Here is a tiny trained network, its code and every weight. The questions are about switching its units off for an input and a target symbol, where a switched-off unit gives its printed mean instead of its output.

import numpy as np


def w(rows, s, z=0):
    codes = np.array(rows[::2]) - 128.0
    scale = np.full(codes.shape[1], s)
    scale[-1] = z or s
    return codes * scale


def f(y):
    return np.maximum(y, 0)


def softmax(a):
    e = np.exp(a - a.max(-1, keepdims=True))
    return e / e.sum(-1, keepdims=True)


def log_softmax(a):
    a = a - a.max(-1, keepdims=True)
    return a - np.log(np.exp(a).sum(-1, keepdims=True))


def net(x, mask):
    ids = ['ΠΦΨΩβγδζηλμστ'.index(c) for c in x.split()]
    T = len(ids)
    res = E[ids] + P[:T]
    u = 0
    for l in range(3):
        q, k, v = (res @ M[l].T for M in (Q, K, V))
        z = softmax(np.where(np.tri(T) > 0, q @ k.T / 4**0.5, -1e9)) @ v
        res = res + np.where(mask[u], z, O[l][:, -1]) @ O[l][:, :-1]
        u += 1
        y = f(res @ A[l][:, :-1].T + A[l][:, -1])
        res = res + np.where(mask[u : u + 12], y, B[l][:, -1]) @ B[l][:, :-1]
        u += 12
    return log_softmax(res[-1] @ U[:, :-1].T + U[:, -1])


Q, K, V, O, A, B = {}, {}, {}, {}, {}, {}
E = w([
[193,88,121,70],'Π',
[107,139,116,58],'Φ',
[86,108,205,170],'Ψ',
[210,47,208,253],'Ω',
[51,161,154,104],'β',
[53,148,134,108],'γ',
[41,158,136,123],'δ',
[48,165,157,78],'ζ',
[117,96,126,173],'η',
[132,115,155,119],'λ',
[66,164,107,79],'μ',
[145,112,157,118],'σ',
[132,83,142,192],'τ',
],0.014)
P = w([
[246,201,52,122],'0',
[221,49,184,91],'1',
[117,133,93,156],'2',
[236,190,253,67],'3',
[103,37,131,77],'4',
[81,137,100,137],'5',
[234,194,254,60],'6',
[44,19,135,65],'7',
[45,141,111,127],'8',
],0.01)
Q[0] = w([
[135,148,174,112],'L0H1',
[156,177,164,52],'L0H1',
[137,81,27,146],'L0H1',
[251,117,188,89],'L0H1',
],0.015)
K[0] = w([
[129,145,90,139],'L0H1',
[137,248,106,105],'L0H1',
[141,121,210,101],'L0H1',
[239,183,99,181],'L0H1',
],0.015)
V[0] = w([
[153,156,133,159],'L0H1',
[253,117,65,78],'L0H1',
[182,222,162,248],'L0H1',
[148,105,104,85],'L0H1',
],0.0044)
O[0] = w([
[88,151,141,115,169],'L0H1',
[9,88,118,50,201],'L0H1',
[2,216,182,105,253],'L0H1',
[114,92,108,100,116],'L0H1',
],0.0045,0.0014)
A[0] = w([
[239,247,13,193,9],'L0N1',
[131,128,107,142,33],'L0N2',
[250,101,2,192,105],'L0N3',
[181,181,125,63,139],'L0N4',
[12,111,145,100,26],'L0N5',
[105,158,201,72,113],'L0N6',
[191,190,12,110,96],'L0N7',
[172,133,181,85,3],'L0N8',
[136,64,186,110,36],'L0N9',
[73,66,15,198,20],'L0N10',
[56,145,96,192,90],'L0N11',
[189,113,93,85,86],'L0N12',
],0.0078,0.0036)
B[0] = w([
[196,141,137,253,145],'L0N1',
[161,133,132,141,128],'L0N2',
[202,113,86,96,153],'L0N3',
[109,94,176,187,197],'L0N4',
[164,91,111,126,179],'L0N5',
[178,105,104,155,253],'L0N6',
[96,37,75,146,150],'L0N7',
[115,148,99,145,181],'L0N8',
[65,137,89,81,219],'L0N9',
[188,124,69,86,138],'L0N10',
[162,136,84,127,157],'L0N11',
[104,165,122,139,153],'L0N12',
],0.018,0.0036)
Q[1] = w([
[111,110,93,177],'L1H1',
[84,82,9,208],'L1H1',
[112,104,181,140],'L1H1',
[121,133,222,140],'L1H1',
],0.014)
K[1] = w([
[111,119,172,87],'L1H1',
[96,126,206,9],'L1H1',
[63,140,137,154],'L1H1',
[83,96,135,179],'L1H1',
],0.013)
V[1] = w([
[87,56,3,222],'L1H1',
[211,149,160,81],'L1H1',
[192,119,113,121],'L1H1',
[99,106,152,102],'L1H1',
],0.0061)
O[1] = w([
[190,220,147,2,253],'L1H1',
[127,52,103,169,110],'L1H1',
[160,89,109,115,161],'L1H1',
[108,131,94,144,116],'L1H1',
],0.0069,0.0049)
A[1] = w([
[10,195,162,148,66],'L1N1',
[100,118,203,200,133],'L1N2',
[24,159,152,174,175],'L1N3',
[150,138,129,73,85],'L1N4',
[118,119,54,182,147],'L1N5',
[123,190,19,150,131],'L1N6',
[177,71,135,132,167],'L1N7',
[106,95,182,66,139],'L1N8',
[183,201,129,156,65],'L1N9',
[137,168,143,177,205],'L1N10',
[93,116,137,174,35],'L1N11',
[152,195,104,175,3],'L1N12',
],0.012,0.0058)
B[1] = w([
[252,129,109,160,133],'L1N1',
[145,104,37,79,210],'L1N2',
[114,95,109,52,175],'L1N3',
[78,104,123,173,189],'L1N4',
[65,188,167,136,174],'L1N5',
[132,68,212,154,170],'L1N6',
[96,184,85,164,255],'L1N7',
[132,129,81,187,246],'L1N8',
[110,28,150,108,191],'L1N9',
[189,209,159,83,211],'L1N10',
[85,74,134,162,130],'L1N11',
[182,80,101,201,138],'L1N12',
],0.018,0.0057)
Q[2] = w([
[96,190,233,219],'L2H1',
[20,231,135,86],'L2H1',
[251,101,119,220],'L2H1',
[197,113,180,37],'L2H1',
],0.011)
K[2] = w([
[89,186,237,169],'L2H1',
[91,180,98,97],'L2H1',
[174,110,111,247],'L2H1',
[233,128,124,82],'L2H1',
],0.013)
V[2] = w([
[8,253,97,103],'L2H1',
[32,205,86,129],'L2H1',
[158,41,82,200],'L2H1',
[108,160,132,112],'L2H1',
],0.0038)
O[2] = w([
[254,57,118,107,69],'L2H1',
[229,95,113,111,118],'L2H1',
[120,214,107,117,252],'L2H1',
[146,96,131,128,99],'L2H1',
],0.0053,0.0029)
A[2] = w([
[75,156,243,132,2],'L2N1',
[105,152,229,153,219],'L2N2',
[160,173,119,33,71],'L2N3',
[119,195,125,200,76],'L2N4',
[133,208,96,171,171],'L2N5',
[92,132,112,148,162],'L2N6',
[156,159,55,160,77],'L2N7',
[70,60,195,91,131],'L2N8',
[123,178,118,217,140],'L2N9',
[255,85,158,105,85],'L2N10',
[128,149,113,180,51],'L2N11',
[175,204,176,111,185],'L2N12',
],0.0096,0.0077)
B[2] = w([
[162,121,250,209,175],'L2N1',
[39,149,59,65,220],'L2N2',
[122,111,172,192,196],'L2N3',
[70,128,140,117,171],'L2N4',
[157,52,152,140,255],'L2N5',
[170,133,117,161,203],'L2N6',
[104,183,145,116,231],'L2N7',
[195,166,105,176,181],'L2N8',
[146,82,165,110,220],'L2N9',
[136,196,83,163,164],'L2N10',
[99,179,122,115,143],'L2N11',
[123,146,126,55,219],'L2N12',
],0.024,0.0069)
U = w([
[152,49,163,196,253],'Π',
[85,128,1,133,214],'Φ',
[201,229,155,96,208],'Ψ',
[157,121,242,27,116],'Ω',
[81,172,147,41,27],'β',
[70,176,149,92,55],'γ',
[80,175,209,117,44],'δ',
[78,169,102,36,54],'ζ',
[48,117,157,113,26],'η',
[105,127,131,26,121],'λ',
[87,173,149,198,34],'μ',
[112,128,140,42,85],'σ',
[50,105,159,80,21],'τ',
],0.0073,0.0046)

Each question gives the input, a string of symbols that net reads in full, and the target symbol t.
The units are the heads (4 rows each of Q, K, V and O) and the neurons (one row each of A and B). Each row of codes is followed by its name. A weight is (code - 128) times the scale printed after its matrix; where a second scale follows, it is the last column's (O, A, B and U).
mask holds one flag per unit, layer by layer, with each layer's heads first. A switched-off unit (its flag False) gives its mean, the last column of its rows in O or B, instead of its output. The means were averaged over made-up inputs and are rounded, as every weight is.
A unit's drop is (log p(t) with every unit on - log p(t) with that unit switched off) / (log p(t) with every unit on - log p(t) with every unit switched off).
The circuit of an input: a set's keep is (log p(t) with only the set's units on - log p(t) with every unit switched off) / (log p(t) with every unit on - log p(t) with every unit switched off). Starting from the 12 units with the biggest drops (on a tie, the unit counted first), units are removed one at a time, each time the one whose removal leaves the highest keep (on an exact tie, the one counted first), for as long as the keep stays at least 0.8.
units of the circuit, in order: the units of the circuit, biggest drop first
most important unit: the unit with the biggest drop
top k neurons: the k neurons with the biggest drops, biggest first
k most important neurons of layer l: the k neurons of layer l with the biggest drops, biggest first
input Ψ Ψ λ Ψ δ, target Π: units of the circuit, in order => [L2N2 L2N12]
input Ψ σ δ Ω Ψ Π, target Π: units of the circuit, in order => [L2N2 L2N12]
input Φ Ψ δ Ψ Π Ω Ψ λ μ, target μ: units of the circuit, in order => [L1N6 L2N8 L1H1 L1N5]
input Ψ Ω Ψ Φ Π Π Ψ Π, target Φ: units of the circuit, in order => [L2N1 L1N10]
input Ψ τ Ψ Ψ Ω Ω Ω Π, target Π: units of the circuit, in order => [L2N2]
input δ Ψ Ω Φ, target δ: top 3 neurons => [L2N1 L0N1 L1N9]
input Ω Ω μ Ω β, target Π: units of the circuit, in order => [L2N2 L2N12]
input Ω Π Ψ Ψ τ τ, target τ: units of the circuit, in order => [L2N2 L1N5 L1H1 L2N9]
input Φ Ψ Ψ Φ λ, target Π: top 3 neurons => [L2N2 L1N8 L1N2]
input τ ζ Ψ Ψ δ Ψ μ, target τ: top 2 neurons => [L0N1 L0N4]
input Ω Ψ Π Ω Ψ ζ Φ, target Ω: 2 most important neurons of layer 1 => [L1N9 L1N7]
input δ δ Ψ Ψ, target δ: top 2 neurons => [L2N1 L0N1]
input Ψ Ω Ω γ Π Ψ Ψ μ, target Π: units of the circuit, in order => [L2N2 L1H1]
input Φ δ Π η, target Φ: most important unit => L0N7
input η Ψ Φ Ω Ψ Π Ψ ζ, target Π: top 2 neurons => [L2N2 L1N2]
input δ η Ψ Π, target δ: top 3 neurons => [L2N1 L0N1 L1N9]
input Ψ Ψ ζ Ω τ Ω η, target Ψ: top 4 neurons => [L1N2 L2N10 L1N10 L0N9]
input δ Ψ Φ γ, target δ: top 4 neurons => [L2N1 L0N1 L1N9 L0N7]
input ζ Φ Ω λ Ω Ψ μ δ Ω, target Ψ: top 2 neurons => [L1N2 L1N10]
input μ Ψ Ψ Φ Ψ, target Φ: 2 most important neurons of layer 0 => [L0N9 L0N3]
input Ψ Π μ Ψ γ δ β, target Ψ: top 3 neurons => [L1N2 L0N4 L1N10]
input Ψ δ Ω δ, target Ψ: top 2 neurons => [L0N4 L1N2]
input Ψ Ψ Ψ ζ, target Ψ: 3 most important neurons of layer 0 => [L0N4 L0N11 L0N9]
